Moves between units:
!: lin->vuv, sif->sud, dab->pov, rav->rom, fud->raz, nup->tov, rup->fos, fod->buk, mul->mis, las->riz, gub->buv, bof->mav, vap->tis, zuv->les, faz->nel, nel->paz, gem->mul, fav->fum, buk->dud, mak->fud, lof->zab, mav->fav, tis->nup, paz->dab, ber->fod, vok->rup, tov->lin, buv->vom, zol->mak, nal->pur, pov->ber, mis->nal, vuv->muz, sud->pel, pur->bof, vom->tol, rez->zet, riz->lof, pel->las, zab->faz, muz->zol, raz->rav, fum->kef, les->gem, zet->sif, tol->vok, fos->rez, kef->vap, rom->zuv, dud->gub
§: lin->zab, sif->raz, dab->vap, rav->zet, fud->sud, nup->nel, rup->les, fod->fav, mul->tol, las->zol, gub->pur, bof->dud, vap->dab, zuv->fos, faz->tov, nel->nup, gem->vok, fav->fod, buk->mav, mak->pel, lof->vuv, mav->buk, tis->paz, paz->tis, ber->fum, vok->gem, tov->faz, buv->nal, zol->las, nal->buv, pov->kef, mis->vom, vuv->lof, sud->fud, pur->gub, vom->mis, rez->rom, riz->muz, pel->mak, zab->lin, muz->riz, raz->sif, fum->ber, les->rup, zet->rav, tol->mul, fos->zuv, kef->pov, rom->rez, dud->bof

The rows follow the links: the fewer symbols apart two units are, the more alike their rows tend to be.

Each row is also shifted at random along 3 hidden directions that mean nothing.

Each row, then its unit:
-7,-13,-12,-31,15,5,12,-5,-15,15,0,-10,24,4,-8,12,-26,19,25,-25,-25,-22,14,22,-12,-3,-7,5,-2,10,-16,-3,3,-25,-14,-16,-3,-22,13,5,0,18,-25,0,-11; unit riz
3,20,2,22,20,-27,14,25,5,8,14,-15,10,31,-4,-25,1,-3,-1,-3,-1,0,-6,-17,-21,-10,-27,-12,28,-25,20,-3,25,-21,32,5,-5,34,-10,-25,-33,-25,-4,4,-17; unit tis
21,18,23,23,-2,-8,-11,-12,16,-10,9,-2,-7,-15,18,11,-3,2,-9,-10,29,21,-7,1,-14,-11,30,6,5,-11,-10,4,-15,42,-15,-2,-5,5,1,18,-14,10,11,17,20; unit tol
40,-6,3,11,2,8,9,-8,20,-22,7,20,11,-29,-2,1,26,-31,2,-15,-11,23,0,-17,-3,-1,5,-5,33,-24,-13,-12,-3,19,25,-18,0,10,-12,-5,-5,13,50,-21,9; unit fum
47,20,-1,10,11,-21,12,6,18,15,-6,-13,17,-8,16,-9,-15,-16,13,7,-25,2,15,-4,6,-10,-33,-12,19,-3,26,1,7,3,17,8,-42,-2,-14,-12,-20,-7,23,-23,-2; unit nup
-58,-4,2,3,-2,13,-12,19,-7,15,25,22,-1,5,-6,-11,21,-4,-14,4,-14,0,1,-8,6,8,-12,-25,10,16,-38,-16,17,-40,35,-8,26,10,8,-5,7,-6,-15,-12,-8; unit paz
29,9,25,10,6,21,11,1,27,-2,30,20,13,-17,12,-3,12,-6,16,-25,1,10,12,4,-20,29,9,27,8,-15,-50,-8,2,3,-12,-43,16,-5,10,6,-13,41,5,-7,2; unit bof
17,13,16,13,-5,-6,-7,-14,8,-13,-3,1,-18,-15,21,23,-11,4,-14,1,36,28,-9,-5,-6,-1,37,10,2,-13,9,22,-7,53,-23,-3,-12,-12,10,5,3,11,25,5,30; unit vom
-36,-6,1,1,-9,17,-7,7,3,2,6,29,-8,-15,-2,-2,25,-27,-13,21,-23,7,6,-16,33,16,-15,-23,1,19,-14,-16,7,-12,29,0,4,-4,0,-11,20,-6,23,-34,4; unit dab
34,20,13,10,-5,2,8,13,14,12,0,13,-23,2,22,-11,-2,-9,-4,37,13,5,7,-9,30,32,-15,6,-17,-3,22,17,16,5,-11,-7,-9,-13,10,-21,15,5,11,-20,10; unit buk
-28,-7,0,-5,5,18,16,-1,-12,-7,7,9,-13,25,-16,-4,0,16,3,-4,27,-9,-15,10,-19,37,16,39,-12,-28,-9,17,9,-4,-33,-28,23,-18,16,-17,14,19,-13,5,-1; unit nal
10,16,-6,-10,16,-26,-13,8,-29,24,12,-24,-10,38,6,24,-40,38,-12,-20,18,1,-10,11,-21,-32,13,-25,5,5,4,17,17,-25,-1,12,8,-2,13,1,-8,-12,-43,30,6; unit muz
-68,-9,-14,-23,19,-15,19,1,-21,16,-4,-24,22,25,-15,-4,-26,27,24,-18,-16,-32,6,24,-26,-12,-15,16,3,5,1,0,5,-28,-16,-1,-5,-16,9,-8,-8,1,-35,12,-19; unit las
5,-31,-28,-40,12,17,-7,-14,-36,1,4,14,-3,12,-23,36,-9,16,-7,-33,-10,-1,-8,6,-3,-6,22,-15,5,11,-17,12,10,-38,3,-10,36,-15,14,-1,22,12,-15,-1,3; unit zab
7,-16,-7,-26,7,25,-10,-7,-10,10,16,24,4,-14,-11,23,3,-2,1,-27,-23,3,9,5,6,-1,9,-19,9,21,-40,-8,4,-37,15,-18,25,-9,10,9,16,18,-6,-6,2; unit faz
6,-9,-1,-11,-2,18,19,-3,0,-9,-6,13,-10,7,-5,-8,-1,4,12,8,12,-14,-2,7,1,38,3,40,-30,-13,2,16,2,5,-35,-24,13,-21,13,-8,17,18,-8,-5,-1; unit mis
-6,23,30,36,-3,-17,-13,6,18,-3,25,-13,6,-4,18,-9,9,8,-1,-19,26,13,-7,3,-30,-20,16,6,16,-8,-29,-11,-14,20,0,0,6,30,-6,25,-37,2,-17,37,-2; unit vok
-16,-21,-12,-13,-14,20,8,6,-12,-10,-16,0,-18,19,-17,-17,16,3,-1,26,14,-28,-13,0,14,29,-3,25,-37,-7,17,14,2,-11,-28,-5,23,-1,-1,-8,21,-5,-23,7,-18; unit gem
-10,-3,5,-7,-10,20,16,9,3,1,-3,2,-6,12,-3,-24,7,4,12,22,6,-27,-1,8,10,41,-13,37,-35,-3,0,10,3,-7,-36,-14,11,-11,7,-8,12,9,-24,1,-16; unit mul
12,-21,-23,-36,14,13,0,-19,-22,1,-2,7,12,-1,-13,30,-23,17,11,-32,-23,-10,9,18,-2,-3,9,-5,2,14,-14,5,4,-24,-6,-11,6,-27,13,8,18,21,-9,-2,1; unit lof
12,-20,-29,-21,5,-7,20,-15,-7,-10,-37,-26,18,3,-18,-7,-13,0,20,-2,-26,-25,4,10,0,-14,-15,17,-9,-6,36,3,-16,6,-13,18,-21,-4,-18,0,-3,-9,5,-2,-17; unit sud

Start here and follow the symbols in turn, left to right. Where do you end up?
Answers are names.
-11,-11,-17,-4,4,-18,14,6,-9,-7,-20,-36,18,28,-20,-24,1,9,14,-7,-2,-29,-7,0,-23,-19,-14,12,-1,-13,23,-7,-3,-11,-1,16,1,25,-24,3,-21,-25,-27,26,-31
! ! !: las
1,-6,0,1,-9,15,-8,11,1,1,-1,28,-20,-5,-3,-6,24,-24,-19,29,-8,5,-1,-20,35,20,-13,-20,-7,10,11,-3,15,-14,24,-1,7,4,1,-17,25,-11,17,-29,3
§ § !: ber
-51,-5,-5,9,0,-17,11,-1,10,-9,-19,-30,28,-5,-8,-30,10,-4,15,1,-18,-17,6,0,-11,-25,-14,13,6,-4,16,-16,-21,15,1,25,-25,18,-27,9,-24,-21,8,18,-19
! ! §: fud
16,-8,1,3,8,14,6,-1,-3,-18,25,19,-10,8,-16,10,20,1,-13,-34,23,18,-21,-10,-27,16,30,9,25,-37,-24,7,15,0,7,-31,43,12,8,-12,-2,18,9,9,5
§ ! !: gub
-27,-17,-16,8,-5,-14,1,-12,-4,-27,-26,-25,11,3,-18,-15,17,-5,1,-4,1,-4,-10,-8,-14,-30,7,2,7,-12,27,-7,-22,28,6,28,-12,28,-27,6,-11,-23,19,21,-6
! !: sif
-24,-1,-3,7,-11,9,2,10,1,-1,-4,24,-24,-2,5,-11,14,-23,-16,44,-2,6,-1,-17,37,27,-18,-11,-9,5,28,7,12,1,14,0,-9,-10,2,-27,28,-13,25,-34,10
§ §: ber
-27,24,11,15,1,-11,5,12,2,9,2,4,-31,12,16,-2,-12,5,-9,34,32,8,-8,-3,9,23,-2,10,-4,-15,28,26,20,19,-19,-1,-14,-20,14,-29,15,-2,9,-17,18
! §: pur
-35,-19,-9,-16,-2,21,-12,-10,-12,-4,5,29,-1,-22,-11,21,12,-15,-11,-6,-26,12,9,-5,20,0,3,-24,12,23,-30,-9,-3,-14,23,-6,9,-15,9,4,27,6,21,-27,11
§ §: nel
49,31,26,20,2,-10,-4,5,15,10,20,3,-17,3,28,9,-13,11,-4,6,39,17,-3,1,-9,15,17,13,-3,-13,-4,17,6,23,-23,-10,4,-8,16,0,-11,15,-11,13,15
! §: mis
18,-4,7,11,8,11,8,-7,12,-21,18,21,1,-10,-4,3,25,-17,-5,-28,2,20,-6,-14,-20,8,20,4,28,-28,-19,-5,4,10,18,-24,17,11,-5,-10,-5,16,28,-9,8
§ § §: fod
1,14,-11,-8,15,-32,-2,-6,-17,21,-9,-18,-2,9,11,24,-43,18,2,-4,0,6,4,13,-4,-29,0,-19,10,4,29,16,8,5,-5,19,-30,-20,7,-9,-5,-3,-1,0,16
! ! !: mak
10,-27,-29,-31,9,0,21,-21,-14,-9,-39,-22,14,1,-20,9,-22,10,26,-8,-26,-25,4,18,-2,-11,-8,17,-9,-3,33,9,-10,3,-19,11,-22,-22,-6,-2,8,2,7,-7,-4
§ § §: mak
6,27,-4,8,23,-38,12,19,-8,23,8,-23,6,33,6,-8,-23,16,2,-1,1,-9,-3,1,-17,-20,-24,-13,16,-16,29,10,26,-19,14,11,-21,5,-1,-26,-23,-18,-19,5,-8
§ ! !: paz
-38,2,4,-1,-12,-7,-32,-3,-11,11,3,-4,-1,-10,10,17,-10,14,-15,-4,3,7,4,8,4,-33,15,-25,-4,39,-23,-13,-13,-5,5,18,7,3,3,30,3,-7,-21,19,8
! ! §: zet
-48,38,26,29,9,-21,8,24,-3,19,28,-5,-22,40,20,-11,-15,26,-9,21,50,4,-13,-4,-21,19,10,16,-1,-22,2,20,28,4,-19,-11,3,-4,22,-23,-14,-3,-29,18,8
! !: vom
